Below are the code and all the weights of a small trained network. Each question names an input and a class and asks about switching units off, where a switched-off unit gives its printed mean instead of its output.

import numpy as np


def w(rows, s, z=0):
    codes = np.array(rows[::2]) - 128.0
    scale = np.full(codes.shape[1], s)
    scale[-1] = z or s
    return codes * scale


def f(y):
    return y / 2 * (1 + np.tanh(0.7978845608 * (y + 0.044715 * y**3)))


def log_softmax(a):
    a = a - a.max(-1, keepdims=True)
    return a - np.log(np.exp(a).sum(-1, keepdims=True))


def net(x, mask):
    res = np.array(x, float).reshape(1, 5) / 4 @ E
    y = f(res @ A[0][:, :-1].T + A[0][:, -1])
    res = res + np.where(mask, y, B[0][:, -1]) @ B[0][:, :-1]
    return log_softmax(res[-1] @ U[:, :-1].T + U[:, -1])


A, B = {}, {}
E = w([
[8,79,47,191],'x0',
[121,2,205,139],'x1',
[84,180,218,238],'x2',
[128,129,127,128],'x3',
[126,128,129,127],'x4',
],0.0079)
A[0] = w([
[141,107,123,141,82],'N0',
[152,110,103,126,78],'N1',
[121,71,173,118,43],'N2',
[52,91,57,156,84],'N3',
[150,2,180,138,22],'N4',
[72,108,100,122,119],'N5',
[157,60,36,30,98],'N6',
[149,96,100,77,108],'N7',
[130,118,119,109,94],'N8',
[90,115,93,157,82],'N9',
[91,116,106,145,83],'N10',
[97,126,125,127,122],'N11',
[176,145,178,85,123],'N12',
[106,79,176,110,65],'N13',
[164,138,167,103,75],'N14',
[106,151,187,197,84],'N15',
[187,149,187,122,58],'N16',
[165,164,167,93,55],'N17',
[84,203,225,229,97],'N18',
[126,144,145,166,71],'N19',
[148,80,50,56,90],'N20',
[136,235,67,138,5],'N21',
[104,151,158,159,69],'N22',
[130,155,171,77,94],'N23',
[154,99,82,109,96],'N24',
[180,153,184,127,97],'N25',
[154,146,160,106,50],'N26',
[116,195,92,117,31],'N27',
[147,106,99,107,63],'N28',
[91,115,78,162,48],'N29',
[105,158,162,162,56],'N30',
[107,149,154,146,95],'N31',
[175,149,164,68,129],'N32',
[125,60,171,125,15],'N33',
[129,186,89,120,45],'N34',
[37,94,72,170,65],'N35',
[129,193,82,121,47],'N36',
],0.016,0.003)
B[0] = w([
[121,140,127,122,128],'N0',
[132,129,144,141,134],'N1',
[114,134,167,64,170],'N2',
[155,127,25,118,206],'N3',
[107,141,202,2,220],'N4',
[137,130,74,126,165],'N5',
[119,136,194,239,227],'N6',
[130,123,167,180,169],'N7',
[127,129,137,139,132],'N8',
[139,115,82,119,163],'N9',
[125,115,88,127,153],'N10',
[137,133,114,129,137],'N11',
[130,124,38,127,192],'N12',
[111,130,159,73,168],'N13',
[129,121,72,122,166],'N14',
[133,134,174,189,199],'N15',
[144,118,54,133,188],'N16',
[132,124,53,126,174],'N17',
[132,134,206,234,254],'N18',
[135,121,155,151,147],'N19',
[137,127,187,208,200],'N20',
[108,127,212,9,187],'N21',
[130,137,152,164,157],'N22',
[132,152,68,130,159],'N23',
[138,128,162,168,157],'N24',
[144,113,62,138,186],'N25',
[127,123,81,126,153],'N26',
[109,128,172,57,159],'N27',
[130,117,156,156,144],'N28',
[137,129,67,115,166],'N29',
[127,117,165,170,161],'N30',
[127,109,153,151,148],'N31',
[155,116,54,133,192],'N32',
[100,140,167,58,174],'N33',
[100,133,158,68,156],'N34',
[146,119,14,121,213],'N35',
[113,128,178,46,163],'N36',
],0.04,0.014)
U = w([
[110,83,207,254,250],'0',
[133,59,57,147,103],'1',
[54,90,210,46,22],'2',
],0.0077,0.0017)

Each question gives the input, the list of numbers given to net, and the class t.
The units are the neurons (one row each of A and B). Each row of codes is followed by its name. A weight is (code - 128) times the scale printed after its matrix; where a second scale follows, it is the last column's (A, B and U).
mask holds one flag per neuron, in row order. A switched-off neuron (its flag False) gives its mean, the last column of its row in B, instead of its output. The means were averaged over made-up inputs and are rounded, as every weight is.
A unit's drop is (log p(t) with every unit on - log p(t) with that unit switched off) / (log p(t) with every unit on - log p(t) with every unit switched off).
most important unit: the unit with the biggest drop
k most important neurons: the k neurons with the biggest drops, biggest first
drop of u: that unit's drop, to one decimal
input [7,3,-7,1,-7], class 0: most important unit => N6
input [2,8,7,0,-3], class 2: 4 most important neurons => N4; N33; N6; N2
input [6,-8,-8,-2,0], class 0: 3 most important neurons => N6; N20; N4
input [4,-4,-4,5,0], class 0: 4 most important neurons => N6; N4; N20; N12
input [-8,-8,7,2,5], class 1: 2 most important neurons => N25; N16
input [1,4,-3,-8,1], class 2: 2 most important neurons => N18; N4
input [1,-2,0,5,-5], class 2: 2 most important neurons => N18; N6
input [8,6,-8,7,4], class 0: 2 most important neurons => N6; N20
input [7,-6,3,-3,1], class 1: 2 most important neurons => N35; N3
input [-4,1,-2,1,8], class 1: drop of N27 => 0.0
input [4,-7,-5,1,-2], class 2: drop of N21 => 0.8
input [-6,6,-3,0,-3], class 1: drop of N21 => 1.1
